[[149 115]
 [112 107]
 [107 141]
 [106 143]
 [110 105]
 [110 104]
 [148 150]]
=>
[[150 148]
 [104 110]
 [105 110]
 [143 106]
 [141 107]
 [107 112]
 [115 149]]

[[105 130 129 117]
 [108 131 119 108]
 [155 125 125 129]
 [140 136 132 121]
 [115 122 124 114]
 [139 120 134 129]]
=>
[[129 134 120 139]
 [114 124 122 115]
 [121 132 136 140]
 [129 125 125 155]
 [108 119 131 108]
 [117 129 130 105]]

[[131 142 130 122 137 123 141 131 136 148 115 134 133 129 129 121]
 [138 107 124 135 125 145 125 123 111 114 128 145 129 130 139 140]
 [125 135 134 132 134 133 124 124 130 122 118 134 123 146 139 126]
 [138 123 126 128 128 129 129 130 125 133 125 128 131 128 124 129]
 [139 116 129 131 134 133 134 131 119 145 113 137 124 127 122 124]]
=>
[[124 122 127 124 137 113 145 119 131 134 133 134 131 129 116 139]
 [129 124 128 131 128 125 133 125 130 129 129 128 128 126 123 138]
 [126 139 146 123 134 118 122 130 124 124 133 134 132 134 135 125]
 [140 139 130 129 145 128 114 111 123 125 145 125 135 124 107 138]
 [121 129 129 133 134 115 148 136 131 141 123 137 122 130 142 131]]

[[123 127 124 135 114 110]
 [121 126 133 113 134 137]
 [106 126 129 115 116 122]
 [123 128 133 115 137 146]
 [132 120 133 109 134 113]
 [116 122 133 106 126 119]]
=>
[[119 126 106 133 122 116]
 [113 134 109 133 120 132]
 [146 137 115 133 128 123]
 [122 116 115 129 126 106]
 [137 134 113 133 126 121]
 [110 114 135 124 127 123]]

[[139 140 142]
 [139 138 136]
 [148 150 150]
 [141 141 142]
 [143 144 147]
 [142 141 140]
 [140 142 143]
 [141 141 138]]
=>
[[138 141 141]
 [143 142 140]
 [140 141 142]
 [147 144 143]
 [142 141 141]
 [150 150 148]
 [136 138 139]
 [142 140 139]]

[[111 147 140]
 [150 106 114]
 [137 109 106]
 [127 137 144]
 [146 109 109]
 [146 111 109]
 [113 140 137]]
=>
[[137 140 113]
 [109 111 146]
 [109 109 146]
 [144 137 127]
 [106 109 137]
 [114 106 150]
 [140 147 111]]
---
[[117  99 134]
 [138 131 131]
 [145 125 126]]
=>
[[ 99 134 117]
 [131 131 138]
 [125 126 145]]

[[122 104 126]
 [132 104 140]
 [107 126 152]]
=>
[[104 126 122]
 [104 140 132]
 [126 152 107]]

[[129 147 127]
 [106 138 137]
 [145 127 102]
 [136 115 135]
 [127 106 137]
 [136 138 118]]
=>
[[147 127 129]
 [138 137 106]
 [127 102 145]
 [115 135 136]
 [106 137 127]
 [138 118 136]]

[[127 124 117]
 [132 135 147]
 [117 124 125]
 [112 122 114]
 [134 135 148]
 [122 134 132]
 [115 130 132]
 [136 135 149]]
=>
[[124 117 127]
 [135 147 132]
 [124 125 117]
 [122 114 112]
 [135 148 134]
 [134 132 122]
 [130 132 115]
 [135 149 136]]

[[130 139 124]
 [131 129 119]
 [130 134 121]
 [129 108 130]
 [130 105 127]
 [131 112 121]
 [126 137 130]]
=>
[[139 124 130]
 [129 119 131]
 [134 121 130]
 [108 130 129]
 [105 127 130]
 [112 121 131]
 [137 130 126]]

[[128 127 129]
 [130 129 122]
 [127 127 150]
 [121 125 136]
 [129 130 144]
 [127 131 116]
 [131 127 113]]
=>
[[127 129 128]
 [129 122 130]
 [127 150 127]
 [125 136 121]
 [130 144 129]
 [131 116 127]
 [127 113 131]]

[[133 149 142]
 [123 109 124]]
=>
[[149 142 133]
 [109 124 123]]

[[122 124 105]
 [111 104 108]
 [123 121 132]
 [121 105 108]
 [136 141 109]
 [131 151 154]
 [114 125 135]
 [136 133 128]
 [146 134 113]]
=>
[[124 105 122]
 [104 108 111]
 [121 132 123]
 [105 108 121]
 [141 109 136]
 [151 154 131]
 [125 135 114]
 [133 128 136]
 [134 113 146]]
---
[[105 130 137 146]
 [108 140 119 146]
 [147 121 107 122]
 [127 109 151 131]
 [127 109 152 131]
 [147 121 106 123]
 [148 121 106 122]
 [105 130 137 146]]
=>
[[146 146 122 131 131 123 122 146]
 [137 119 107 151 152 106 106 137]
 [130 140 121 109 109 121 121 130]
 [105 108 147 127 127 147 148 105]]

[[122 131 151 133 118 112 140 142]
 [129 128 125 126 127 131 127 126]
 [122 131 150 134 120 112 140 142]
 [133 129 120 123 130 141 125 120]
 [130 125 116 127 134 133 122 122]
 [123 129 143 132 123 116 137 138]
 [128 129 132 129 127 127 129 130]
 [129 128 123 127 127 130 125 124]
 [130 128 124 127 129 132 125 125]]
=>
[[142 126 142 120 122 138 130 124 125]
 [140 127 140 125 122 137 129 125 125]
 [112 131 112 141 133 116 127 130 132]
 [118 127 120 130 134 123 127 127 129]
 [133 126 134 123 127 132 129 127 127]
 [151 125 150 120 116 143 132 123 124]
 [131 128 131 129 125 129 129 128 128]
 [122 129 122 133 130 123 128 129 130]]

[[109 138 130]
 [135 119 106]]
=>
[[130 106]
 [138 119]
 [109 135]]

[[127 130 129 129]
 [134 124 121 133]
 [131 111 120 136]
 [124 140 132 122]
 [125 140 132 120]
 [139 100 110 142]]
=>
[[129 133 136 122 120 142]
 [129 121 120 132 132 110]
 [130 124 111 140 140 100]
 [127 134 131 124 125 139]]

[[117 141 132 148 105 138 108 130]
 [132 125 129 124 136 124 138 130]
 [120 140 127 150 107 136 113 133]
 [107 146 133 147 100 139 104 139]
 [115 140 132 148 104 135 106 127]
 [140 118 123 114 147 118 146 129]
 [143 113 124 104 154 117 150 124]
 [117 139 132 147 105 139 108 126]
 [119 137 131 146 116 140 117 126]
 [143 112 120 108 151 113 149 129]
 [142 112 124 110 149 122 145 124]]
=>
[[130 130 133 139 127 129 124 126 126 129 124]
 [108 138 113 104 106 146 150 108 117 149 145]
 [138 124 136 139 135 118 117 139 140 113 122]
 [105 136 107 100 104 147 154 105 116 151 149]
 [148 124 150 147 148 114 104 147 146 108 110]
 [132 129 127 133 132 123 124 132 131 120 124]
 [141 125 140 146 140 118 113 139 137 112 112]
 [117 132 120 107 115 140 143 117 119 143 142]]

[[127 124 127]
 [120 105 128]]
=>
[[127 128]
 [124 105]
 [127 120]]

[[146 119 107 152 149]
 [146 119 108 151 150]
 [144 121 110 147 146]]
=>
[[149 150 146]
 [152 151 147]
 [107 108 110]
 [119 119 121]
 [146 146 144]]
---
[[131 124 123 129]
 [134 123 128 125]
 [120 103 137 121]
 [125 135 121 128]
 [119 131 148 123]]
=>
[[134 123 128 125]
 [131 124 123 129]
 [125 135 121 128]
 [120 103 137 121]
 [119 131 148 123]]

[[156 110]
 [149 107]
 [107 144]
 [115 138]
 [121 139]
 [101 144]
 [147 109]
 [104 141]
 [148 110]]
=>
[[156 110]
 [149 107]
 [148 110]
 [147 109]
 [121 139]
 [115 138]
 [107 144]
 [104 141]
 [101 144]]

[[149 138 139 108 120 113]
 [157 147 147 135 143 104]
 [153 144 100 153 124 124]
 [109 136 141 116 132 150]
 [105 148 108 125 152 105]
 [134 150 138 101 108 103]
 [143 100 128 148 145 122]
 [152 123 129 147 123 141]
 [135 135 117 105 140 142]
 [154 141 131 121 138 106]
 [123 155 136 147 117 113]]
=>
[[157 147 147 135 143 104]
 [154 141 131 121 138 106]
 [153 144 100 153 124 124]
 [152 123 129 147 123 141]
 [149 138 139 108 120 113]
 [143 100 128 148 145 122]
 [135 135 117 105 140 142]
 [134 150 138 101 108 103]
 [123 155 136 147 117 113]
 [109 136 141 116 132 150]
 [105 148 108 125 152 105]]

[[128 142 104 140 146 147 141 146 109 128]
 [143 134 123 135 110 133 115 132 132 143]]
=>
[[143 134 123 135 110 133 115 132 132 143]
 [128 142 104 140 146 147 141 146 109 128]]

[[151 116 115 126 136 127 150 130 137]
 [125 138 108 129 150 117 126 119 118]
 [114 113 147 142 100 139 115 139 125]
 [146 111 134 128 112 136 144 139 143]
 [141 106 129 141 120 136 142 150 134]
 [106 145 139 127 126 124 107 121 117]]
=>
[[151 116 115 126 136 127 150 130 137]
 [146 111 134 128 112 136 144 139 143]
 [141 106 129 141 120 136 142 150 134]
 [125 138 108 129 150 117 126 119 118]
 [114 113 147 142 100 139 115 139 125]
 [106 145 139 127 126 124 107 121 117]]

[[125 148 122 120 156 118 126 116 125 116 149 121 147 150]
 [124 124 141 133 109 137 122 138 126 136 120 139 120 118]
 [140 107 128 135 109 135 142 140 138 140 107 126 108 109]
 [143 114 124 135 113 133 144 139 140 140 110 125 110 111]
 [ 99 136 145 127 129 127  98 122 109 124 137 146 135 135]
 [130 136 118 124 151 124 129 123 130 122 136 120 138 137]]
=>
[[143 114 124 135 113 133 144 139 140 140 110 125 110 111]
 [140 107 128 135 109 135 142 140 138 140 107 126 108 109]
 [130 136 118 124 151 124 129 123 130 122 136 120 138 137]
 [125 148 122 120 156 118 126 116 125 116 149 121 147 150]
 [124 124 141 133 109 137 122 138 126 136 120 139 120 118]
 [ 99 136 145 127 129 127  98 122 109 124 137 146 135 135]]

[[111 121 131 105 130 129 113 126 141 131 130 131]
 [116 120 128 112 127 127 115 130 147 130 129 133]
 [117 120 126 116 126 126 115 131 151 130 129 135]
 [112 121 131 107 130 129 113 127 141 131 130 131]
 [113 120 130 108 129 128 114 127 143 131 130 132]
 [119 117 121 120 122 123 115 134 157 130 128 136]
 [114 120 129 110 128 128 114 129 145 131 130 132]]
=>
[[119 117 121 120 122 123 115 134 157 130 128 136]
 [117 120 126 116 126 126 115 131 151 130 129 135]
 [116 120 128 112 127 127 115 130 147 130 129 133]
 [114 120 129 110 128 128 114 129 145 131 130 132]
 [113 120 130 108 129 128 114 127 143 131 130 132]
 [112 121 131 107 130 129 113 127 141 131 130 131]
 [111 121 131 105 130 129 113 126 141 131 130 131]]

[[124 115 108]
 [130 136 151]]
=>
[[130 136 151]
 [124 115 108]]
